Q:
[[135 138 133 133 125 124 123 120]
 [118 132 139 124 137 112 123 121]
 [133 140 141 135 141 120 130 124]
 [129 117 101 117 110 139 123 125]
 [118 110 141 114 138 119 115 140]]
A: 121

Q:
[[136 116 117 139 128 105]
 [140 118 116 138 127 104]
 [139 120 114 140 126 104]
 [143 117 117 137 126 103]
 [141 119 115 139 127 103]]
A: 104

Q:
[[111 127 129 134 156 127 133 131 125 145 112 140]
 [141 119 122 129 147 126 129 118 139 132 125 123]
 [119 138 136 121 110 130 132 120 132 135 126 136]
 [117 110 125 101 130 119 131 127 131 129 148 132]
 [104 134 131 112 116 143 128 108 139 138 147 116]
 [137 139 115 138 124 131 127 122 133 137 116 115]]
A: 123

Q:
[[113 146 136 142 127 142 137 148]
 [117 125 128 105 116 112 150 110]
 [113 115 142 119 122 132 141 109]
 [115 117 128 135 126 134 133 115]
 [116 150 128 119 117 126 148 140]
 [119 126 111 112 132 117 126 120]
 [133 119 123 103 132 115 120 116]
 [129 135 105 151 140 116 120 138]
 [122 138 115 129 125 103 145 128]]
A: 110

Q:
[[125 123 134 134 133 126 125 125 137 131 140 127 130 126 130 123]
 [135 122 116 121 112 139 115 136 123 126 103 132 131 130 121 141]
 [127 131 127 128 131 126 129 125 129 127 129 123 126 129 126 129]
 [126 128 129 131 128 128 124 130 129 126 129 126 127 128 128 129]
 [135 131 128 122 128 125 126 126 122 127 120 129 122 127 127 130]
 [135 128 126 132 127 126 129 123 126 128 116 123 119 127 131 127]
 [128 126 127 125 129 122 122 129 128 125 127 130 131 126 129 123]
 [129 129 128 129 134 126 129 127 125 136 131 130 127 126 126 123]
 [128 129 132 126 131 129 127 123 131 132 125 131 128 128 126 128]
 [125 123 135 131 130 132 129 129 122 128 136 126 132 130 123 129]
 [128 128 136 131 127 124 127 125 138 125 123 133 125 124 123 126]]
A: 141

Q:
[[118 135 112 123 123 123 147 132 122 128 134 112 127 138 123 130]
 [117 138 124 131 119 132 145 136 118 131 125 120 130 143 129 133]
 [131 139 133 128 127 129 155 124 115 136 138 118 123 136 121 135]
 [110 136 133 131 111 132 138 133 115 125 131 116 127 144 126 127]
 [106 144 124 118 125 125 135 122 122 124 144 126 130 153 114 140]
 [123 135 125 140 120 130 146 131 119 130 135 113 117 130 130 141]
 [114 137 125 119 121 125 138 129 118 137 137 124 128 136 115 149]
 [120 142 121 114 122 131 141 124 115 136 130 119 130 147 117 140]
 [118 148 117 130 121 126 143 136 115 123 145 122 126 132 123 126]]
A: 133

Q:
[[119 125 130 127 158 149 123 131 133 130 144 129 123]
 [132 126 141 127 134 125 134 124 135 137 135 133 140]
 [137 118 136 125 120 128 122 121 122 130 137 125 133]
 [124 110 129 121 131 134 126 139 137 123 137 128 134]
 [120 135 140 115 122 133 121 141 130 123 133 128 127]]
A: 140

Q:
[[112 118 115 110 118 126 136 140 146 139 132 127]
 [124 118 115 110 118 126 136 140 146 138 121 127]
 [112 119 130 125 118 124 129 140 146 139 132 118]
 [147 118 108 110 147 126 118 114 146 144 132 106]
 [112 112 115 110 118 126 136 140 146 142 139 131]
 [112 143 125 110 118 131 140 132 117 139 138 127]
 [112 118 115 110 118 126 136 140 146 139 133 134]
 [125 131 115 110 118 126 136 140 131 136 132 128]
 [112 118 124 117 118 126 136 140 144 134 132 127]
 [112 118 117 136 139 126 129 118 133 139 134 133]
 [112 118 130 133 118 122 131 140 146 139 118 125]
 [112 113 113 110 118 126 136 140 147 139 132 127]]
A: 127

Q:
[[131 118 137 122 133 131 120 136 145 152 135 126 122 136]
 [122 135 130 136 136 125 133 120 115 129 127 140 125 130]
 [134 133 122 137 132 116 133 121 125 122 123 133 130 130]
 [133 124 119 113 112 121 114 129 111 121 131 115 132 128]
 [131 129 137 138 118 128 122 130 143 139 127 137 129 128]
 [124 132 136 121 132 131 117 133 132 128 125 118 125 137]
 [123 119 135 130 141 122 131 125 120 120 132 118 122 126]]
A: 130
---
((127, 115, 106, 123, 141, 129, 136), (112, 140, 130, 143, 118, 120, 139), (117, 114, 126, 146, 126, 145, 141)) --> 136
((117, 143, 140, 127, 121, 136, 139), (125, 122, 121, 128, 128, 123, 106), (121, 133, 125, 136, 123, 139, 138)) --> 139
((147, 134, 100, 154), (136, 127, 123, 129), (150, 135, 106, 151)) --> 154
((129, 110, 145, 139, 133, 146, 115), (140, 126, 142, 111, 112, 137, 139), (135, 153, 110, 129, 126, 116, 124)) --> 115
((150, 139, 116, 117, 122, 146), (139, 154, 105, 104, 140, 135), (108, 120, 137, 136, 138, 112)) --> 146
((135, 151, 108, 125), (115, 111, 138, 152), (139, 124, 118, 119)) --> 125
((126, 121, 125, 123, 110, 121), (135, 136, 114, 134, 144, 134), (150, 112, 154, 143, 147, 140)) --> 121
((108, 137, 119, 132, 113, 124), (149, 123, 134, 124, 138, 149), (106, 137, 118, 139, 121, 129)) --> 124
((156, 107, 148, 107, 148), (129, 147, 115, 129, 118), (156, 119, 119, 128, 156)) --> 148
---
[[124 141 100 128 128 124]
 [132 127 123 123 135 114]
 [142 131 146 140 136 116]] ans = 123

[[143 110 121 129 139 111]
 [110 135 125 150 144 129]
 [123 120 118 105 125 148]] ans = 150

[[144 128 135 104 140]
 [137 125 137 104 137]
 [138 127 134 109 136]] ans = 137

[[113 146 145 140]
 [120 128 124 147]
 [155 142 129 124]] ans = 128

[[128 129 121 144 116]
 [143 128 152 147 113]
 [119 129 140 124 141]] ans = 152

[[135 110 131 139 130 136]
 [130 129 137 141 143 135]
 [135 106 128 130 131 126]] ans = 141

[[104 122 136 130 123 108 138]
 [128 153 134 136 142 140 122]
 [102 131 134 130 128 112 141]] ans = 142

[[129 148 127 128 126 134 137]
 [126 120 129 128 130 117 119]
 [127 150 127 128 126 127 137]] ans = 130

[[110 107 114 137 121 125 136]
 [114 109 138 105 104 145 142]
 [131 125 120 112 126 106 101]] ans = 104

[[133 129 139 152]
 [129 129 139 134]
 [140 140 139 130]] ans = 129
---
Input:
129  120  138  124
137  127  109  152
125  132  131  125
Output: 127

Input:
131  158  108  131
113  102  146  126
Output: 102

Input:
137  129  122  103
144  123  122  103
136  135  116  103
Output: 123

Input:
122  143  126  133
122  126  125  139
126  129  149  149
Output: 126

Input:
 99  130  139  100
129  121  122  132
Output: 121

Input:
140  141  120  144
133  144  124  133
155  138  122  158
Output: 144

Input:
140  124  152  102
103  115  150  152
Output: 115

Input:
106  133  149  153
130  125  122  105
Output: 125

Input:
136  151  121  113
137  117  126  117
Output: 117

Input:
120  135  141  105
132  154  109  141
120  133  156  133
Output: 154
---
[114 123 133 120 131 125 154] value 131

[[131 122 126 141]
 [126 138 125  98]] value 122

[[125 135 125 140]
 [126 139 123 151]] value 135

[[139 121 104 103]
 [147 114 145 141]] value 121

[104 124 118 106 122] value 118

[[115 122 130 122 112 131]
 [131 121 107 120 135 105]] value 122

[[129 126 131 151 134]
 [127 128 129 125 125]
 [107 135 127 153 129]] value 131

[114 101 129 147  99] value 129
